Below is a small trained network, with its code and all its weights. Each question gives an input and a class and asks what happens when units are switched off, that is, made to give their printed mean instead of their output.

import numpy as np


def w(rows, s, z=0):
    codes = np.array(rows[::2]) - 128.0
    scale = np.full(codes.shape[1], s)
    scale[-1] = z or s
    return codes * scale


def norm(h):
    return h / np.sqrt((h * h).mean(-1, keepdims=True) + 1e-5)


def f(y):
    return y / 2 * (1 + np.tanh(0.7978845608 * (y + 0.044715 * y**3)))


def log_softmax(a):
    a = a - a.max(-1, keepdims=True)
    return a - np.log(np.exp(a).sum(-1, keepdims=True))


def net(x, mask):
    res = np.array(x, float).reshape(1, 6) / 4 @ E
    u = 0
    for l in range(2):
        y = f(norm(res) @ A[l][:, :-1].T + A[l][:, -1])
        res = res + np.where(mask[u : u + 3], y, B[l][:, -1]) @ B[l][:, :-1]
        u += 3
    return log_softmax(norm(res)[-1] @ U[:, :-1].T + U[:, -1])


A, B = {}, {}
E = w([
[107,84,87,131,186,107,254,96,69,118,184,60],'x0',
[89,79,166,89,63,84,124,111,162,118,130,156],'x1',
[126,71,170,72,63,57,155,157,195,124,171,133],'x2',
[162,49,142,145,195,186,35,23,128,91,87,93],'x3',
[192,144,79,125,102,133,146,101,146,217,108,80],'x4',
[82,151,137,150,87,86,189,108,94,57,103,185],'x5',
],0.0083)
A[0] = w([
[254,47,177,68,117,156,55,55,151,142,138,118,254],'0.n1',
[88,153,121,123,120,99,228,23,92,104,214,123,126],'0.n2',
[119,135,117,115,136,92,138,171,136,127,195,153,232],'0.n3',
],0.007,0.0029)
B[0] = w([
[142,124,240,233,81,62,195,85,172,216,153,231,254],'0.n1',
[58,22,192,63,237,64,115,133,110,148,177,76,231],'0.n2',
[177,110,154,67,33,160,158,246,254,103,88,161,194],'0.n3',
],0.0084,0.0069)
A[1] = w([
[167,155,110,183,156,164,24,151,193,130,128,155,2],'1.n1',
[98,130,139,132,146,108,138,2,139,98,141,167,228],'1.n2',
[254,113,136,132,175,171,194,143,158,147,230,94,182],'1.n3',
],0.0068,0.0023)
B[1] = w([
[26,162,151,227,117,84,68,71,168,162,75,26,186],'1.n1',
[75,194,166,51,94,64,87,117,254,171,176,94,248],'1.n2',
[153,196,175,70,223,89,171,178,14,159,196,243,254],'1.n3',
],0.0084,0.0038)
U = w([
[100,77,151,98,162,63,216,185,123,167,161,134,216],'0',
[219,53,70,102,99,182,85,115,107,36,62,109,2],'1',
[151,84,214,188,69,84,83,82,199,198,90,173,155],'2',
[75,107,117,75,155,94,176,83,83,70,183,60,19],'3',
[155,69,49,120,85,219,118,101,105,85,95,128,2],'4',
[149,246,176,68,2,87,162,218,188,110,141,210,251],'5',
[161,155,65,150,181,186,105,132,29,153,93,98,100],'6',
[105,217,88,197,113,192,82,60,153,145,87,76,133],'7',
],0.0085,0.0037)

Each question gives the input, the list of numbers given to net, and the class t.
The units are the neurons (one row each of A and B). Each row of codes is followed by its name. A weight is (code - 128) times the scale printed after its matrix; where a second scale follows, it is the last column's (A, B and U).
mask holds one flag per neuron, layer by layer. A switched-off neuron (its flag False) gives its mean, the last column of its row in B, instead of its output. The means were averaged over made-up inputs and are rounded, as every weight is.
A unit's drop is (log p(t) with every unit on - log p(t) with that unit switched off) / (log p(t) with every unit on - log p(t) with every unit switched off).
The circuit of an input: a set's keep is (log p(t) with only the set's units on - log p(t) with every unit switched off) / (log p(t) with every unit on - log p(t) with every unit switched off). Starting from all 6 units, units are removed one at a time, each time the one whose removal leaves the highest keep (on an exact tie, the one counted first), for as long as the keep stays at least 0.8.
units of the circuit, in order: the units of the circuit, biggest drop first
unit that matters most: the unit with the biggest drop
k most important neurons: the k neurons with the biggest drops, biggest first
k most important neurons of layer l: the k neurons of layer l with the biggest drops, biggest first
drop of u: that unit's drop, to one decimal
input [-2,-1,-7,-1,-3,-5], class 7: units of the circuit, in order	1.n1, 0.n1
input [0,-4,-7,-8,0,-5], class 6: unit that matters most	0.n1
input [-4,-8,-6,-4,1,7], class 6: units of the circuit, in order	0.n1, 1.n2
input [-2,2,-7,5,-1,7], class 7: units of the circuit, in order	0.n1, 0.n2
input [-4,-5,-5,-3,-8,-7], class 7: units of the circuit, in order	1.n1, 0.n1
input [-1,5,-8,1,-3,-3], class 7: 2 most important neurons	0.n2, 1.n1
input [-7,-3,-5,-3,-4,4], class 7: 2 most important neurons of layer 1	1.n1, 1.n3
input [-7,-6,-8,-3,-1,-3], class 7: 2 most important neurons of layer 1	1.n1, 1.n3
input [-1,-8,-3,-4,5,-2], class 6: 2 most important neurons of layer 1	1.n2, 1.n3
input [3,-3,2,1,0,-3], class 5: 2 most important neurons of layer 1	1.n3, 1.n1
input [3,-6,-2,-1,4,-3], class 6: drop of 0.n2	0.2
input [4,-2,4,-4,-4,-6], class 5: drop of 0.n1	-0.1
input [2,-2,2,1,-5,-4], class 5: drop of 1.n2	-0.1
input [-4,4,-7,-4,-3,-3], class 7: most important neuron of layer 1	1.n1
